Below are the code and all the weights of a small trained network. Each question names an input and a target symbol and asks about switching units off, where a switched-off unit gives its printed mean instead of its output.

import numpy as np


def w(rows, s, z=0):
    codes = np.array(rows[::2]) - 128.0
    scale = np.full(codes.shape[1], s)
    scale[-1] = z or s
    return codes * scale


def norm(h):
    return h / np.sqrt((h * h).mean(-1, keepdims=True) + 1e-5)


def f(y):
    return np.maximum(y, 0)


def softmax(a):
    e = np.exp(a - a.max(-1, keepdims=True))
    return e / e.sum(-1, keepdims=True)


def log_softmax(a):
    a = a - a.max(-1, keepdims=True)
    return a - np.log(np.exp(a).sum(-1, keepdims=True))


def net(x, mask):
    ids = ['αβγζηπστω'.index(c) for c in x.split()]
    T = len(ids)
    res = E[ids] + P[:T]
    r = norm(res)
    for j in range(2):
        rows = slice(2 * j, 2 * j + 2)
        q, k, v = (r @ M[0][rows].T for M in (Q, K, V))
        z = softmax(np.where(np.tri(T) > 0, q @ k.T / 2**0.5, -1e9)) @ v
        o = O[0][rows]
        res = res + np.where(mask[j], z, o[:, -1]) @ o[:, :-1]
    y = f(norm(res) @ A[0][:, :-1].T + A[0][:, -1])
    res = res + np.where(mask[2:10], y, B[0][:, -1]) @ B[0][:, :-1]
    return log_softmax(norm(res)[-1] @ U[:, :-1].T + U[:, -1])


Q, K, V, O, A, B = {}, {}, {}, {}, {}, {}
E = w([
[38,217,138,113,131,86,121],'α',
[68,182,114,119,123,84,139],'β',
[77,252,103,123,95,85,133],'γ',
[39,143,149,84,150,90,126],'ζ',
[38,178,89,139,152,72,106],'η',
[54,161,141,84,141,22,107],'π',
[78,189,160,87,117,74,84],'σ',
[77,202,142,130,120,129,59],'τ',
[126,206,96,86,115,7,82],'ω',
],0.0026)
P = w([
[146,105,132,146,80,170,168],'0',
[138,169,180,133,182,126,202],'1',
[106,133,86,2,134,160,140],'2',
[66,121,116,156,58,98,92],'3',
[156,162,182,134,201,132,175],'4',
[119,103,92,26,148,160,100],'5',
[90,115,128,159,83,107,71],'6',
[173,144,178,140,212,140,153],'7',
[135,71,93,52,158,166,74],'8',
[116,113,140,165,109,116,68],'9',
[193,120,164,152,208,147,132],'10',
[164,59,92,96,161,163,75],'11',
[150,97,142,175,129,127,93],'12',
[163,152,178,134,202,135,174],'13',
],0.0048)
Q[0] = w([
[120,78,70,79,71,173,177],'head 0',
[252,136,151,64,211,186,195],'head 0',
[194,112,120,90,207,182,170],'head 1',
[150,141,133,127,177,157,182],'head 1',
],0.012)
K[0] = w([
[42,218,117,68,155,119,120],'head 0',
[62,146,103,131,44,132,254],'head 0',
[52,147,95,138,34,180,236],'head 1',
[104,159,128,136,84,210,245],'head 1',
],0.007)
V[0] = w([
[71,56,105,106,172,67,221],'head 0',
[190,131,150,75,76,16,139],'head 0',
[85,173,25,157,170,57,125],'head 1',
[3,127,244,96,137,142,79],'head 1',
],0.0043)
O[0] = w([
[233,191,185,115,191,232,137,141],'head 0',
[160,56,205,119,187,34,101,154],'head 0',
[79,57,150,104,218,191,149,143],'head 1',
[165,110,78,168,116,114,253,254],'head 1',
],0.0051,0.003)
A[0] = w([
[58,122,121,1,150,99,40,251],'neuron 0',
[132,189,55,34,72,120,100,134],'neuron 1',
[94,76,93,197,42,100,155,152],'neuron 2',
[165,139,40,65,173,197,169,235],'neuron 3',
[120,165,105,225,132,177,197,166],'neuron 4',
[210,13,115,82,75,145,161,136],'neuron 5',
[55,76,56,115,11,240,104,82],'neuron 6',
[112,162,110,105,142,94,206,189],'neuron 7',
],0.0051,0.0019)
B[0] = w([
[160,95,66,127,46,199,87,234],'neuron 0',
[92,78,225,62,197,170,133,173],'neuron 1',
[127,190,190,98,111,157,138,210],'neuron 2',
[44,106,84,116,60,149,142,255],'neuron 3',
[128,91,122,66,152,105,121,213],'neuron 4',
[2,104,99,122,154,157,76,167],'neuron 5',
[185,141,62,218,190,77,136,170],'neuron 6',
[149,100,100,170,123,145,67,232],'neuron 7',
],0.0062,0.0047)
U = w([
[77,136,127,30,132,235,171,126],'α',
[106,14,221,109,192,50,97,58],'β',
[208,106,200,139,186,164,205,252],'γ',
[231,182,77,90,86,140,236,110],'ζ',
[124,102,94,170,31,141,24,145],'η',
[132,186,113,255,81,27,156,253],'π',
[89,73,3,132,188,57,139,53],'σ',
[49,200,239,89,65,78,122,96],'τ',
[159,235,161,144,184,186,48,69],'ω',
],0.008,0.0022)

Each question gives the input, a string of symbols that net reads in full, and the target symbol t.
The units are the heads (2 rows each of Q, K, V and O) and the neurons (one row each of A and B). Each row of codes is followed by its name. A weight is (code - 128) times the scale printed after its matrix; where a second scale follows, it is the last column's (O, A, B and U).
mask holds one flag per unit, heads first, then neurons. A switched-off unit (its flag False) gives its mean, the last column of its rows in O or B, instead of its output. The means were averaged over made-up inputs and are rounded, as every weight is.
A unit's drop is (log p(t) with every unit on - log p(t) with that unit switched off) / (log p(t) with every unit on - log p(t) with every unit switched off).
The circuit of an input: a set's keep is (log p(t) with only the set's units on - log p(t) with every unit switched off) / (log p(t) with every unit on - log p(t) with every unit switched off). Starting from all 10 units, units are removed one at a time, each time the one whose removal leaves the highest keep (on an exact tie, the one counted first), for as long as the keep stays at least 0.8.
circuit, biggest first: the units of the circuit, biggest drop first
unit that matters most: the unit with the biggest drop
top k neurons: the k neurons with the biggest drops, biggest first
which heads matter: for each layer, one digit per head in row order, 1 if its drop is at least 0.15 and else 0, layers parted by /
input η ω ω τ σ σ ω ζ γ ω τ, target α: circuit, biggest first : [head 0; neuron 3; neuron 4]
input σ τ π η σ η η π ζ η, target β: circuit, biggest first : [neuron 0; neuron 3; head 1]
input ω γ η η π η ζ α τ π ζ γ ζ, target α: circuit, biggest first : [neuron 2; head 0]
input β η γ γ α σ α ζ β γ β ζ η, target σ: circuit, biggest first : [neuron 4; neuron 0]
input β η α α τ γ σ η γ π ζ, target ω: circuit, biggest first : [head 1; neuron 3]
input π η η ω σ τ β ω η τ τ π η, target π: which heads matter : 10
input β τ σ π β, target ω: which heads matter : 01
input ω τ τ π β ω ω π β β γ σ π, target τ: top 3 neurons : [neuron 2; neuron 0; neuron 6]
input ζ η α β τ ζ β β ζ ω α τ η α, target ζ: circuit, biggest first : [head 1]
input ζ η α ω η ζ ω τ, target ζ: circuit, biggest first : [head 1; neuron 5]
input β ζ η ζ ω ζ ζ σ ω ζ η γ γ, target σ: top 3 neurons : [neuron 6; neuron 4; neuron 1]
input σ γ η τ τ, target π: circuit, biggest first : [head 1; neuron 0]
input τ σ ω ω τ ω η η ζ π τ, target τ: circuit, biggest first : [head 0; neuron 2; neuron 0]
input ω γ α σ ω ω ω σ ζ α σ π α τ, target β: circuit, biggest first : [head 0]
input σ α β α ω α η η η π, target β: circuit, biggest first : [head 1; neuron 0; neuron 3]
input ζ τ π σ, target π: top 2 neurons : [neuron 6; neuron 1]
input α ω γ η η α ζ σ π σ σ, target σ: top 2 neurons : [neuron 0; neuron 2]
input α τ η σ, target π: top 2 neurons : [neuron 6; neuron 2]
input τ τ ω π σ η β η ζ η ω, target τ: top 3 neurons : [neuron 2; neuron 1; neuron 0]
input β η ζ η, target σ: unit that matters most : head 1
input π β γ α τ α ω η η γ, target σ: top 3 neurons : [neuron 4; neuron 6; neuron 0]
